Below is a small trained network, with its code and all its weights. Each question gives an input and a class and asks what happens when units are switched off, that is, made to give their printed mean instead of their output.

import numpy as np


def w(rows, s, z=0):
    codes = np.array(rows[::2]) - 128.0
    scale = np.full(codes.shape[1], s)
    scale[-1] = z or s
    return codes * scale


def norm(h):
    return h / np.sqrt((h * h).mean(-1, keepdims=True) + 1e-5)


def f(y):
    return np.maximum(y, 0)


def log_softmax(a):
    a = a - a.max(-1, keepdims=True)
    return a - np.log(np.exp(a).sum(-1, keepdims=True))


def net(x, mask):
    res = np.array(x, float).reshape(1, 8) / 4 @ E
    u = 0
    for l in range(2):
        y = f(norm(res) @ A[l][:, :-1].T + A[l][:, -1])
        res = res + np.where(mask[u : u + 12], y, B[l][:, -1]) @ B[l][:, :-1]
        u += 12
    return log_softmax(norm(res)[-1] @ U[:, :-1].T + U[:, -1])


A, B = {}, {}
E = w([
[145,135,124,123,141,145,126,109,115,123],'x0',
[161,206,54,163,21,136,86,149,179,36],'x1',
[68,170,147,2,145,193,85,183,113,194],'x2',
[123,137,133,130,134,126,128,121,132,127],'x3',
[115,134,130,132,128,117,127,127,125,131],'x4',
[105,152,136,134,139,113,121,116,128,130],'x5',
[23,69,108,59,113,147,172,38,133,48],'x6',
[123,135,123,134,119,131,140,128,127,138],'x7',
],0.0072)
A[0] = w([
[214,115,164,225,137,91,141,128,137,153,164],'L0N0',
[126,57,111,156,88,78,167,115,141,139,161],'L0N1',
[125,198,64,152,20,180,3,130,191,45,187],'L0N2',
[164,89,90,246,172,63,136,98,129,107,199],'L0N3',
[138,39,53,212,163,42,190,62,133,49,135],'L0N4',
[191,75,209,163,178,33,240,63,89,147,148],'L0N5',
[56,109,72,87,29,183,72,32,202,41,3],'L0N6',
[183,133,79,185,135,68,108,135,136,211,150],'L0N7',
[63,186,133,82,72,211,56,207,98,112,61],'L0N8',
[98,111,136,77,121,72,236,67,134,25,100],'L0N9',
[152,127,118,178,184,112,141,157,117,114,22],'L0N10',
[152,156,144,142,109,143,52,213,75,203,147],'L0N11',
],0.0065,0.003)
B[0] = w([
[68,191,151,57,152,81,215,110,100,134,198],'L0N0',
[120,176,107,118,197,159,108,51,119,130,174],'L0N1',
[198,188,77,180,142,91,129,90,198,75,255],'L0N2',
[87,96,120,19,43,95,140,124,90,46,216],'L0N3',
[103,162,117,221,149,198,55,139,135,189,234],'L0N4',
[167,107,105,141,232,104,180,231,157,96,218],'L0N5',
[127,125,20,117,146,2,213,149,19,147,208],'L0N6',
[169,146,182,43,147,106,136,151,120,115,180],'L0N7',
[166,104,90,86,198,138,174,171,157,134,188],'L0N8',
[107,93,124,190,128,199,133,147,147,126,200],'L0N9',
[113,160,79,67,88,96,143,102,191,119,142],'L0N10',
[153,109,134,179,234,171,69,83,147,130,193],'L0N11',
],0.0075,0.0099)
A[1] = w([
[161,76,73,112,94,116,103,137,157,76,133],'L1N0',
[93,78,233,4,204,127,172,147,66,153,212],'L1N1',
[51,103,85,28,106,28,177,177,150,178,82],'L1N2',
[133,153,80,163,107,75,164,78,181,44,250],'L1N3',
[181,204,89,208,110,82,99,118,173,116,249],'L1N4',
[198,229,124,87,3,63,137,84,186,69,81],'L1N5',
[100,149,72,74,128,136,87,156,104,90,148],'L1N6',
[24,35,122,104,130,182,155,152,54,145,104],'L1N7',
[176,61,195,151,143,194,38,144,81,239,101],'L1N8',
[198,43,113,246,134,114,168,55,106,126,90],'L1N9',
[92,88,108,219,135,221,107,101,170,190,124],'L1N10',
[164,134,75,225,196,135,74,111,135,221,71],'L1N11',
],0.0068,0.0018)
B[1] = w([
[96,190,136,137,156,91,146,129,98,191,166],'L1N0',
[130,122,48,156,20,115,129,105,85,154,250],'L1N1',
[198,150,90,88,123,136,164,85,111,148,182],'L1N2',
[134,133,171,139,97,117,104,168,67,219,254],'L1N3',
[115,112,172,85,80,209,103,79,175,84,239],'L1N4',
[69,11,224,75,144,157,128,172,96,126,220],'L1N5',
[182,138,155,132,126,104,173,73,120,98,168],'L1N6',
[179,79,236,85,106,218,117,90,255,86,191],'L1N7',
[36,183,182,154,110,84,72,154,93,167,169],'L1N8',
[95,158,147,180,138,121,43,117,144,126,174],'L1N9',
[186,132,174,101,153,58,178,163,64,111,162],'L1N10',
[52,113,125,180,135,118,74,160,173,138,194],'L1N11',
],0.0085,0.0088)
U = w([
[169,162,68,82,168,64,200,129,72,116,255],'0',
[77,134,147,131,150,118,59,153,79,227,126],'1',
[147,156,253,63,72,106,107,124,111,54,107],'2',
[161,188,125,121,178,155,43,149,232,108,76],'3',
[82,70,184,202,208,175,152,122,143,102,94],'4',
[136,77,127,54,74,196,140,59,143,160,100],'5',
[82,164,94,223,64,112,84,84,86,84,96],'6',
],0.016,0.003)

Each question gives the input, the list of numbers given to net, and the class t.
The units are the neurons (one row each of A and B). Each row of codes is followed by its name. A weight is (code - 128) times the scale printed after its matrix; where a second scale follows, it is the last column's (A, B and U).
mask holds one flag per neuron, layer by layer. A switched-off neuron (its flag False) gives its mean, the last column of its row in B, instead of its output. The means were averaged over made-up inputs and are rounded, as every weight is.
A unit's drop is (log p(t) with every unit on - log p(t) with that unit switched off) / (log p(t) with every unit on - log p(t) with every unit switched off).
The circuit of an input: a set's keep is (log p(t) with only the set's units on - log p(t) with every unit switched off) / (log p(t) with every unit on - log p(t) with every unit switched off). Starting from the 12 units with the biggest drops (on a tie, the unit counted first), units are removed one at a time, each time the one whose removal leaves the highest keep (on an exact tie, the one counted first), for as long as the keep stays at least 0.8.
circuit, biggest first: the units of the circuit, biggest drop first
most important unit: the unit with the biggest drop
k most important neurons: the k neurons with the biggest drops, biggest first
top k neurons in layer l: the k neurons of layer l with the biggest drops, biggest first
drop of u: that unit's drop, to one decimal
input [3,-2,2,3,4,-6,1,-4], class 5: top 2 neurons in layer 0 : [L0N4; L0N2]
input [2,-7,3,-5,-8,4,3,8], class 5: circuit, biggest first : [L1N7; L1N1]
input [4,-2,6,-7,6,6,1,2], class 5: 4 most important neurons : [L0N4; L0N2; L1N7; L1N3]
input [7,5,0,-6,-2,8,-8,-2], class 2: most important unit : L0N4
input [4,-7,8,3,8,-6,3,6], class 5: circuit, biggest first : [L1N7; L1N1]
input [-5,7,0,8,3,-3,-8,-8], class 2: top 2 neurons in layer 0 : [L0N4; L0N5]
input [6,8,-1,7,-4,-7,-6,-6], class 2: circuit, biggest first : [L1N5; L0N4]
input [-2,-4,6,-7,5,-2,2,3], class 5: 2 most important neurons : [L0N4; L1N7]
input [6,8,2,4,5,0,4,3], class 0: top 2 neurons in layer 0 : [L0N6; L0N4]
input [-1,2,-2,5,4,-1,0,-7], class 2: 2 most important neurons : [L0N3; L1N5]
input [-3,1,5,2,8,7,-1,-3], class 3: top 2 neurons in layer 1 : [L1N3; L1N5]
input [-3,1,-1,8,-4,2,5,5], class 6: top 2 neurons in layer 0 : [L0N6; L0N5]
input [-2,-2,7,7,-5,5,2,5], class 5: 2 most important neurons : [L0N4; L0N2]
input [2,-5,-3,8,0,1,-1,-3], class 0: most important unit : L0N5
input [2,5,-4,5,7,8,0,-8], class 2: 2 most important neurons : [L1N5; L0N3]
input [5,2,5,-2,-3,-6,8,-6], class 0: drop of L1N10 : 0.0
input [-1,-5,-1,5,1,8,-1,-6], class 0: drop of L0N5 : 0.1
input [8,5,5,-1,-3,-1,8,4], class 0: drop of L0N6 : 0.3
input [6,6,-3,-1,-7,-5,0,7], class 2: drop of L1N5 : 0.7
input [-3,1,-2,-5,-4,4,-2,1], class 2: most important unit : L0N6
